Below is a small trained network, with its code and all its weights. Each question gives an input and a class and asks what happens when units are switched off, that is, made to give their printed mean instead of their output.

import numpy as np


def w(rows, s, z=0):
    codes = np.array(rows[::2]) - 128.0
    scale = np.full(codes.shape[1], s)
    scale[-1] = z or s
    return codes * scale


def norm(h):
    return h / np.sqrt((h * h).mean(-1, keepdims=True) + 1e-5)


def f(y):
    return np.maximum(y, 0)


def log_softmax(a):
    a = a - a.max(-1, keepdims=True)
    return a - np.log(np.exp(a).sum(-1, keepdims=True))


def net(x, mask):
    res = np.array(x, float).reshape(1, 3) / 4 @ E
    u = 0
    for l in range(4):
        y = f(norm(res) @ A[l][:, :-1].T + A[l][:, -1])
        res = res + np.where(mask[u : u + 3], y, B[l][:, -1]) @ B[l][:, :-1]
        u += 3
    return log_softmax(norm(res)[-1] @ U[:, :-1].T + U[:, -1])


A, B = {}, {}
E = w([
[129,119,114,127,132,153,116,157,55,158,247],'x0',
[117,125,98,112,28,121,43,90,22,125,112],'x1',
[94,186,234,113,107,180,157,140,132,125,105],'x2',
],0.015)
A[0] = w([
[188,98,153,105,108,95,100,102,138,137,2,6],'0.n0',
[126,175,121,134,111,125,113,136,104,66,137,196],'0.n1',
[174,76,74,166,155,13,108,104,77,133,119,4],'0.n2',
],0.0083,0.0045)
B[0] = w([
[63,122,97,150,120,101,201,197,59,132,57,223],'0.n0',
[250,141,114,139,248,147,127,101,194,164,177,210],'0.n1',
[155,208,58,123,133,156,45,141,233,207,188,254],'0.n2',
],0.011,0.005)
A[1] = w([
[135,235,131,179,151,112,94,125,56,190,136,132],'1.n0',
[63,245,196,76,87,243,144,91,77,124,104,4],'1.n1',
[119,94,85,77,1,124,37,78,96,127,75,49],'1.n2',
],0.0086,0.0018)
B[1] = w([
[115,66,197,30,105,167,236,145,181,104,166,245],'1.n0',
[183,220,11,129,118,159,91,163,215,156,177,254],'1.n1',
[210,180,225,209,233,109,185,138,141,107,96,231],'1.n2',
],0.011,0.0067)
A[2] = w([
[254,162,148,131,4,169,133,139,105,70,104,5],'2.n0',
[151,79,111,55,52,142,124,154,196,92,207,195],'2.n1',
[127,131,133,54,128,113,226,189,228,210,118,163],'2.n2',
],0.0064,0.0021)
B[2] = w([
[145,95,72,167,248,108,183,69,132,97,159,151],'2.n0',
[50,114,144,67,100,141,89,109,96,115,42,193],'2.n1',
[160,157,156,153,108,125,67,79,88,133,111,245],'2.n2',
],0.013,0.012)
A[3] = w([
[90,130,144,84,98,152,128,162,61,124,244,3],'3.n0',
[161,162,199,146,190,124,79,63,99,122,139,118],'3.n1',
[102,160,112,130,93,142,108,103,100,131,55,246],'3.n2',
],0.011,0.0032)
B[3] = w([
[127,140,132,252,91,15,175,205,186,86,18,207],'3.n0',
[154,88,121,94,153,114,151,85,84,144,157,255],'3.n1',
[54,53,115,112,47,142,116,210,97,137,172,197],'3.n2',
],0.013,0.0097)
U = w([
[173,232,79,114,120,166,39,150,252,204,143,207],'0',
[92,108,144,180,97,84,218,216,140,119,47,209],'1',
[209,124,179,112,247,143,219,43,107,154,152,172],'2',
[83,49,129,44,63,192,70,97,21,181,135,138],'3',
[64,94,135,120,143,172,111,65,124,46,150,3],'4',
[52,110,137,78,149,140,141,75,135,58,161,9],'5',
],0.013,0.0047)

Each question gives the input, the list of numbers given to net, and the class t.
The units are the neurons (one row each of A and B). Each row of codes is followed by its name. A weight is (code - 128) times the scale printed after its matrix; where a second scale follows, it is the last column's (A, B and U).
mask holds one flag per neuron, layer by layer. A switched-off neuron (its flag False) gives its mean, the last column of its row in B, instead of its output. The means were averaged over made-up inputs and are rounded, as every weight is.
A unit's drop is (log p(t) with every unit on - log p(t) with that unit switched off) / (log p(t) with every unit on - log p(t) with every unit switched off).
unit that matters most: the unit with the biggest drop
k most important neurons: the k neurons with the biggest drops, biggest first
k most important neurons of layer l: the k neurons of layer l with the biggest drops, biggest first
drop of u: that unit's drop, to one decimal
input [0,1,3], class 3: most important neuron of layer 0	0.n1
input [5,4,-5], class 0: 4 most important neurons	0.n2, 0.n0, 0.n1, 3.n2
input [-2,3,3], class 3: 3 most important neurons	0.n1, 0.n0, 3.n2
input [7,7,-2], class 1: 2 most important neurons	3.n0, 2.n2
input [-5,6,5], class 2: 2 most important neurons	1.n2, 2.n0
input [8,-8,-5], class 1: 4 most important neurons	1.n2, 0.n1, 3.n0, 1.n1
input [-5,6,4], class 2: 4 most important neurons	1.n2, 2.n0, 3.n0, 0.n1
input [6,-6,-6], class 0: 2 most important neurons of layer 1	1.n2, 1.n0
input [6,5,-7], class 0: 2 most important neurons	0.n2, 0.n0
input [0,8,-6], class 2: 2 most important neurons of layer 1	1.n2, 1.n1
input [-5,-8,5], class 2: 2 most important neurons of layer 0	0.n2, 0.n0
input [7,-1,-5], class 1: 2 most important neurons	3.n0, 1.n1
input [0,-3,2], class 3: 2 most important neurons	1.n2, 0.n1
input [8,4,0], class 1: unit that matters most	3.n0
input [-5,-7,2], class 2: 2 most important neurons	3.n0, 2.n1
input [0,-3,1], class 3: 3 most important neurons	1.n2, 2.n2, 0.n1
input [4,-4,6], class 0: 2 most important neurons	1.n1, 1.n2
input [-3,-6,8], class 0: 3 most important neurons	1.n1, 1.n2, 0.n1
input [-3,0,-3], class 3: 2 most important neurons of layer 1	1.n1, 1.n2
input [2,-1,-2], class 3: unit that matters most	2.n1
input [8,2,-8], class 0: 2 most important neurons of layer 0	0.n2, 0.n0
input [-2,-6,7], class 0: 2 most important neurons of layer 1	1.n1, 1.n2
input [3,-1,-2], class 3: drop of 2.n1	1.3
input [7,-1,3], class 1: drop of 3.n0	1.8
input [2,8,1], class 2: drop of 1.n2	0.2
input [0,6,-6], class 0: 2 most important neurons of layer 0	0.n2, 0.n1
